Below is a small trained network, with its code and all its weights. Each question gives an input and a target symbol and asks what happens when units are switched off, that is, made to give their printed mean instead of their output.

import numpy as np


def w(rows, s, z=0):
    codes = np.array(rows[::2]) - 128.0
    scale = np.full(codes.shape[1], s)
    scale[-1] = z or s
    return codes * scale


def norm(h):
    return h / np.sqrt((h * h).mean(-1, keepdims=True) + 1e-5)


def f(y):
    return y / 2 * (1 + np.tanh(0.7978845608 * (y + 0.044715 * y**3)))


def softmax(a):
    e = np.exp(a - a.max(-1, keepdims=True))
    return e / e.sum(-1, keepdims=True)


def log_softmax(a):
    a = a - a.max(-1, keepdims=True)
    return a - np.log(np.exp(a).sum(-1, keepdims=True))


def net(x, mask):
    ids = ['ΓΔΛΠΦΩαζηθψ'.index(c) for c in x.split()]
    T = len(ids)
    res = E[ids] + P[:T]
    u = 0
    for l in range(3):
        q, k, v = (norm(res) @ M[l].T for M in (Q, K, V))
        z = softmax(np.where(np.tri(T) > 0, q @ k.T / 4**0.5, -1e9)) @ v
        res = res + np.where(mask[u], z, O[l][:, -1]) @ O[l][:, :-1]
        u += 1
        y = f(norm(res) @ A[l][:, :-1].T + A[l][:, -1])
        res = res + np.where(mask[u : u + 4], y, B[l][:, -1]) @ B[l][:, :-1]
        u += 4
    return log_softmax(norm(res)[-1] @ U[:, :-1].T + U[:, -1])


Q, K, V, O, A, B = {}, {}, {}, {}, {}, {}
E = w([
[46,143,51,85,105,174],'Γ',
[93,193,121,73,188,158],'Δ',
[70,129,105,221,132,200],'Λ',
[171,128,200,129,98,65],'Π',
[93,24,105,151,67,124],'Φ',
[89,161,56,233,162,86],'Ω',
[103,117,133,102,234,136],'α',
[109,160,164,198,136,114],'ζ',
[117,215,104,149,100,114],'η',
[91,103,53,178,177,116],'θ',
[4,88,137,160,125,184],'ψ',
],0.014)
P = w([
[195,112,128,207,133,220],'0',
[190,137,123,202,123,182],'1',
[175,147,130,190,126,161],'2',
[168,149,124,184,136,139],'3',
[157,152,127,172,143,122],'4',
[149,147,120,162,138,103],'5',
[144,151,127,155,136,90],'6',
[138,145,126,144,143,83],'7',
[136,147,122,129,147,58],'8',
[124,141,132,120,137,37],'9',
[121,147,142,106,141,29],'10',
[126,160,139,103,134,7],'11',
[116,168,136,125,134,2],'12',
],0.0089)
Q[0] = w([
[226,1,197,5,90,190],'0.h0',
[109,76,102,75,106,182],'0.h0',
[162,172,128,182,72,30],'0.h0',
[24,154,96,207,156,88],'0.h0',
],0.0081)
K[0] = w([
[230,146,92,254,140,218],'0.h0',
[135,165,78,196,131,128],'0.h0',
[129,50,173,12,117,120],'0.h0',
[16,76,129,108,151,17],'0.h0',
],0.0075)
V[0] = w([
[41,110,172,147,254,100],'0.h0',
[125,38,146,186,85,105],'0.h0',
[237,122,57,137,170,41],'0.h0',
[71,85,72,122,60,139],'0.h0',
],0.0062)
O[0] = w([
[82,93,95,172,209,61,253],'0.h0',
[129,9,160,133,91,54,141],'0.h0',
[255,91,24,59,181,139,115],'0.h0',
[55,88,106,61,77,136,138],'0.h0',
],0.0063,0.0038)
A[0] = w([
[238,185,126,78,157,127,65],'0.n0',
[102,103,121,204,87,144,146],'0.n1',
[161,67,154,202,44,88,254],'0.n2',
[173,78,129,120,127,254,29],'0.n3',
],0.0063,0.0018)
B[0] = w([
[187,209,156,218,70,65,129],'0.n0',
[119,60,147,144,204,3,240],'0.n1',
[174,39,174,118,123,33,252],'0.n2',
[7,212,170,166,89,101,112],'0.n3',
],0.0059,0.0033)
Q[1] = w([
[59,96,2,146,142,23],'1.h0',
[136,196,38,241,119,76],'1.h0',
[151,105,167,152,219,147],'1.h0',
[17,188,169,115,150,30],'1.h0',
],0.0078)
K[1] = w([
[44,196,128,72,132,53],'1.h0',
[52,179,137,32,254,144],'1.h0',
[67,82,157,139,130,125],'1.h0',
[110,115,51,28,133,6],'1.h0',
],0.0095)
V[1] = w([
[115,126,50,170,141,114],'1.h0',
[175,185,131,146,91,84],'1.h0',
[111,254,89,113,146,69],'1.h0',
[178,146,166,127,167,85],'1.h0',
],0.0095)
O[1] = w([
[142,52,104,134,55,68,253],'1.h0',
[103,43,154,143,123,255,81],'1.h0',
[103,40,236,88,171,110,194],'1.h0',
[120,58,94,163,222,195,131],'1.h0',
],0.0079,0.005)
A[1] = w([
[124,160,158,51,130,26,255],'1.n0',
[32,158,161,83,166,113,145],'1.n1',
[185,110,3,215,85,107,157],'1.n2',
[99,209,74,96,244,103,179],'1.n3',
],0.0072,0.0061)
B[1] = w([
[139,134,26,201,104,241,255],'1.n0',
[126,118,114,248,86,132,165],'1.n1',
[97,128,159,19,173,102,220],'1.n2',
[135,104,137,190,165,255,194],'1.n3',
],0.0093,0.0081)
Q[2] = w([
[67,149,104,211,212,182],'2.h0',
[187,177,153,34,128,173],'2.h0',
[114,151,190,96,129,160],'2.h0',
[88,34,2,153,189,78],'2.h0',
],0.009)
K[2] = w([
[155,105,8,254,203,59],'2.h0',
[109,243,214,85,122,105],'2.h0',
[86,227,204,107,179,89],'2.h0',
[229,34,78,164,50,141],'2.h0',
],0.0066)
V[2] = w([
[247,141,72,152,96,163],'2.h0',
[176,128,100,172,165,92],'2.h0',
[147,242,150,145,209,177],'2.h0',
[253,113,169,167,70,97],'2.h0',
],0.0064)
O[2] = w([
[192,195,141,249,27,91,149],'2.h0',
[165,133,81,111,97,82,237],'2.h0',
[116,234,113,142,183,112,3],'2.h0',
[156,171,253,107,75,118,136],'2.h0',
],0.007,0.0038)
A[2] = w([
[230,131,112,132,108,97,96],'2.n0',
[77,174,75,35,164,131,243],'2.n1',
[245,97,137,127,173,90,199],'2.n2',
[107,160,111,141,197,191,3],'2.n3',
],0.011,0.002)
B[2] = w([
[90,221,199,103,96,144,174],'2.n0',
[151,219,195,67,101,204,153],'2.n1',
[184,222,84,253,48,134,254],'2.n2',
[144,5,166,127,149,109,217],'2.n3',
],0.0082,0.0043)
U = w([
[83,125,101,41,82,187,149],'Γ',
[184,132,103,149,235,162,129],'Δ',
[1,142,183,134,180,68,174],'Λ',
[203,164,218,126,100,147,113],'Π',
[222,23,126,64,84,96,159],'Φ',
[177,159,72,146,207,42,107],'Ω',
[150,75,209,147,180,210,123],'α',
[174,192,149,190,103,89,108],'ζ',
[133,158,128,77,146,146,255],'η',
[199,132,2,72,153,86,72],'θ',
[2,164,51,165,77,143,7],'ψ',
],0.0066,0.0058)

Each question gives the input, a string of symbols that net reads in full, and the target symbol t.
The units are the heads (4 rows each of Q, K, V and O) and the neurons (one row each of A and B). Each row of codes is followed by its name. A weight is (code - 128) times the scale printed after its matrix; where a second scale follows, it is the last column's (O, A, B and U).
mask holds one flag per unit, layer by layer, with each layer's heads first. A switched-off unit (its flag False) gives its mean, the last column of its rows in O or B, instead of its output. The means were averaged over made-up inputs and are rounded, as every weight is.
A unit's drop is (log p(t) with every unit on - log p(t) with that unit switched off) / (log p(t) with every unit on - log p(t) with every unit switched off).
The circuit of an input: a set's keep is (log p(t) with only the set's units on - log p(t) with every unit switched off) / (log p(t) with every unit on - log p(t) with every unit switched off). Starting from the 12 units with the biggest drops (on a tie, the unit counted first), units are removed one at a time, each time the one whose removal leaves the highest keep (on an exact tie, the one counted first), for as long as the keep stays at least 0.8.
circuit, biggest first: the units of the circuit, biggest drop first
most important unit: the unit with the biggest drop
k most important neurons: the k neurons with the biggest drops, biggest first
k most important neurons of layer l: the k neurons of layer l with the biggest drops, biggest first
drop when u is switched off: that unit's drop, to one decimal
input Λ α Γ ψ Λ Ω ζ Φ Λ ζ, target Φ: most important unit -> 0.h0
input Λ η ψ, target Λ: circuit, biggest first -> (1.n0; 1.n3)
input Λ ζ Ω Γ θ Φ ψ Ω η ζ Φ Π θ, target Φ: circuit, biggest first -> (2.h0; 0.h0)
input Ω ζ α Γ Λ Λ Γ ψ ζ Λ ψ Γ η, target ψ: 2 most important neurons of layer 2 -> (2.n2; 2.n3)
input ψ η Ω Δ η Λ Π θ, target ζ: 3 most important neurons -> (1.n0; 2.n2; 0.n1)
input Λ ζ η Λ Δ Φ Δ Φ θ, target Φ: circuit, biggest first -> (0.h0; 2.h0)
input ζ Π Λ, target ζ: 2 most important neurons of layer 2 -> (2.n3; 2.n2)
input Λ Γ Δ Λ Λ, target Λ: 2 most important neurons of layer 1 -> (1.n0; 1.n3)
input ψ Φ Γ Ω Φ Ω, target Φ: circuit, biggest first -> (0.h0; 2.h0)
input Λ Λ Λ Φ Λ, target Φ: 2 most important neurons of layer 0 -> (0.n2; 0.n1)
input Λ Ω θ Λ ζ Ω ψ ζ, target Λ: 2 most important neurons -> (2.n2; 1.n3)
input θ Λ Ω, target θ: 3 most important neurons -> (1.n2; 1.n1; 2.n1)
input Λ Γ Π ζ ζ Ω Φ η, target Φ: 2 most important neurons of layer 1 -> (1.n3; 1.n1)
input ζ Λ Π ζ Λ, target ζ: most important unit -> 2.h0
input θ θ Ω, target θ: 2 most important neurons -> (1.n2; 1.n1)
input Λ Λ η Γ Λ ψ Λ Γ Λ Φ Λ, target Φ: 2 most important neurons -> (0.n2; 2.n2)
input α ζ ζ θ ψ θ Λ, target Λ: 2 most important neurons -> (2.n2; 1.n0)
input Λ Φ η η Δ Ω Π Ω Ω Δ, target α: drop when 2.n2 is switched off -> 0.0
input α θ Λ η Λ ψ Λ Ω, target Λ: drop when 0.h0 is switched off -> 1.1
input Δ Δ Π α Λ α Ω Λ Ω Φ ζ, target Φ: most important unit -> 0.h0
input Λ Λ Ω α Ω Λ ψ Ω, target Λ: drop when 1.n2 is switched off -> 0.1
input Ω Λ Λ θ, target θ: drop when 1.n2 is switched off -> 0.5
